Below are the code and all the weights of a small trained network. Each question names an input and a class and asks about switching units off, where a switched-off unit gives its printed mean instead of its output.

import numpy as np


def w(rows, s, z=0):
    codes = np.array(rows[::2]) - 128.0
    scale = np.full(codes.shape[1], s)
    scale[-1] = z or s
    return codes * scale


def f(y):
    return np.maximum(y, 0)


def log_softmax(a):
    a = a - a.max(-1, keepdims=True)
    return a - np.log(np.exp(a).sum(-1, keepdims=True))


def net(x, mask):
    res = np.array(x, float).reshape(1, 8) / 4 @ E
    y = f(res @ A[0][:, :-1].T + A[0][:, -1])
    res = res + np.where(mask, y, B[0][:, -1]) @ B[0][:, :-1]
    return log_softmax(res[-1] @ U[:, :-1].T + U[:, -1])


A, B = {}, {}
E = w([
[119,68,9,203,119,141,143],'x0',
[165,99,47,1,206,195,103],'x1',
[107,237,122,101,114,155,115],'x2',
[130,105,99,153,38,173,213],'x3',
[223,179,74,155,185,62,49],'x4',
[160,155,144,155,137,115,243],'x5',
[68,140,86,11,68,34,172],'x6',
[218,121,134,113,183,155,184],'x7',
],0.0085)
A[0] = w([
[85,160,123,73,94,86,168,83],'neuron 0',
[89,155,140,111,132,103,123,3],'neuron 1',
[141,142,107,37,230,194,140,78],'neuron 2',
[96,89,58,142,76,123,163,254],'neuron 3',
[63,152,114,75,62,136,146,130],'neuron 4',
[141,116,209,144,94,153,197,55],'neuron 5',
[147,180,136,117,180,54,122,103],'neuron 6',
[97,90,39,156,52,138,169,244],'neuron 7',
[131,178,111,90,178,107,128,162],'neuron 8',
[87,20,125,75,178,61,123,169],'neuron 9',
[161,95,104,162,169,179,162,175],'neuron 10',
[123,128,72,133,157,118,52,38],'neuron 11',
[56,135,173,169,130,166,74,90],'neuron 12',
[63,157,122,50,20,141,149,131],'neuron 13',
[143,179,168,141,127,201,122,153],'neuron 14',
[92,172,129,142,84,172,156,165],'neuron 15',
[81,111,114,48,49,131,131,167],'neuron 16',
[143,125,244,146,72,174,241,221],'neuron 17',
[89,127,188,185,74,141,46,155],'neuron 18',
[170,58,97,178,144,255,140,236],'neuron 19',
[172,149,98,96,140,104,172,29],'neuron 20',
[140,183,139,159,111,66,130,43],'neuron 21',
[134,90,105,172,204,191,160,199],'neuron 22',
[160,147,101,12,232,205,134,154],'neuron 23',
[123,207,133,177,155,39,153,59],'neuron 24',
[114,129,44,197,97,183,145,128],'neuron 25',
],0.012,0.002)
B[0] = w([
[142,107,133,125,70,137,87,212],'neuron 0',
[143,109,125,160,120,148,107,159],'neuron 1',
[169,163,123,88,204,142,146,221],'neuron 2',
[122,140,109,100,171,80,183,219],'neuron 3',
[100,111,81,132,64,103,85,218],'neuron 4',
[113,101,180,127,110,129,174,201],'neuron 5',
[134,131,87,167,124,128,118,191],'neuron 6',
[107,130,104,85,193,80,207,236],'neuron 7',
[172,133,109,132,133,132,105,182],'neuron 8',
[5,114,149,51,118,59,91,218],'neuron 9',
[179,92,129,146,105,148,116,188],'neuron 10',
[97,127,173,124,110,137,159,189],'neuron 11',
[123,146,194,110,119,184,115,190],'neuron 12',
[71,122,90,87,34,115,41,249],'neuron 13',
[141,113,142,113,77,125,155,169],'neuron 14',
[96,109,109,106,116,109,138,180],'neuron 15',
[76,131,55,110,101,105,106,231],'neuron 16',
[124,13,182,101,76,131,157,255],'neuron 17',
[93,176,159,106,124,173,163,213],'neuron 18',
[198,38,86,172,105,128,132,231],'neuron 19',
[119,116,160,111,143,143,105,170],'neuron 20',
[135,160,107,166,134,110,139,178],'neuron 21',
[148,110,111,147,99,149,118,199],'neuron 22',
[182,161,116,77,229,169,138,246],'neuron 23',
[121,178,90,221,133,106,148,198],'neuron 24',
[146,95,135,127,134,129,201,195],'neuron 25',
],0.012,0.014)
U = w([
[150,84,104,221,57,148,121,159],'0',
[126,82,118,172,163,89,53,21],'1',
[74,82,67,83,68,43,73,163],'2',
[42,190,159,135,113,153,95,126],'3',
[171,142,133,118,167,251,61,93],'4',
[132,215,78,136,226,98,137,206],'5',
[121,76,176,77,155,155,172,27],'6',
[70,117,249,126,79,136,102,248],'7',
],0.011,0.0018)

Each question gives the input, the list of numbers given to net, and the class t.
The units are the neurons (one row each of A and B). Each row of codes is followed by its name. A weight is (code - 128) times the scale printed after its matrix; where a second scale follows, it is the last column's (A, B and U).
mask holds one flag per neuron, in row order. A switched-off neuron (its flag False) gives its mean, the last column of its row in B, instead of its output. The means were averaged over made-up inputs and are rounded, as every weight is.
A unit's drop is (log p(t) with every unit on - log p(t) with that unit switched off) / (log p(t) with every unit on - log p(t) with every unit switched off).
The circuit of an input: a set's keep is (log p(t) with only the set's units on - log p(t) with every unit switched off) / (log p(t) with every unit on - log p(t) with every unit switched off). Starting from the 12 units with the biggest drops (on a tie, the unit counted first), units are removed one at a time, each time the one whose removal leaves the highest keep (on an exact tie, the one counted first), for as long as the keep stays at least 0.8.
units of the circuit, in order: the units of the circuit, biggest drop first
unit that matters most: the unit with the biggest drop
top k neurons: the k neurons with the biggest drops, biggest first
drop when u is switched off: that unit's drop, to one decimal
input [0,-6,-2,-5,0,-7,-8,4], class 7: units of the circuit, in order => [neuron 12]
input [-2,-4,-1,-5,2,4,-2,-6], class 3: units of the circuit, in order => [neuron 19; neuron 18; neuron 17]
input [-8,-1,5,-4,3,7,-3,-3], class 5: top 3 neurons => [neuron 19; neuron 13; neuron 24]
input [-6,-5,-4,4,6,-5,-2,5], class 7: units of the circuit, in order => [neuron 19; neuron 16]
input [-5,3,-7,-3,-5,7,2,0], class 7: units of the circuit, in order => [neuron 7; neuron 19]
input [-3,-4,7,4,6,7,-8,-7], class 0: top 4 neurons => [neuron 24; neuron 9; neuron 21; neuron 11]
input [-1,-6,1,7,-5,-7,-2,-1], class 7: top 3 neurons => [neuron 18; neuron 12; neuron 5]
input [-4,5,3,-8,6,-6,-5,4], class 4: top 3 neurons => [neuron 7; neuron 3; neuron 24]
input [5,-4,-4,-8,8,-1,3,7], class 5: top 2 neurons => [neuron 17; neuron 13]
input [8,-3,-6,-8,-5,-8,-8,-2], class 7: top 2 neurons => [neuron 12; neuron 18]
input [-7,-8,-2,8,5,-5,-7,6], class 7: top 2 neurons => [neuron 18; neuron 17]
input [3,3,-4,2,3,-8,-6,-7], class 0: top 2 neurons => [neuron 19; neuron 23]
input [4,8,-5,-6,6,1,-1,-4], class 4: top 2 neurons => [neuron 7; neuron 3]
input [-6,-7,8,-5,8,-6,2,4], class 5: unit that matters most => neuron 17
input [8,-6,-3,6,-4,-6,-5,-1], class 6: drop when neuron 7 is switched off => 0.2
input [-2,-4,3,-2,6,2,1,1], class 5: drop when neuron 19 is switched off => 0.1
input [-8,7,7,2,5,-4,-1,-2], class 4: drop when neuron 2 is switched off => 0.0
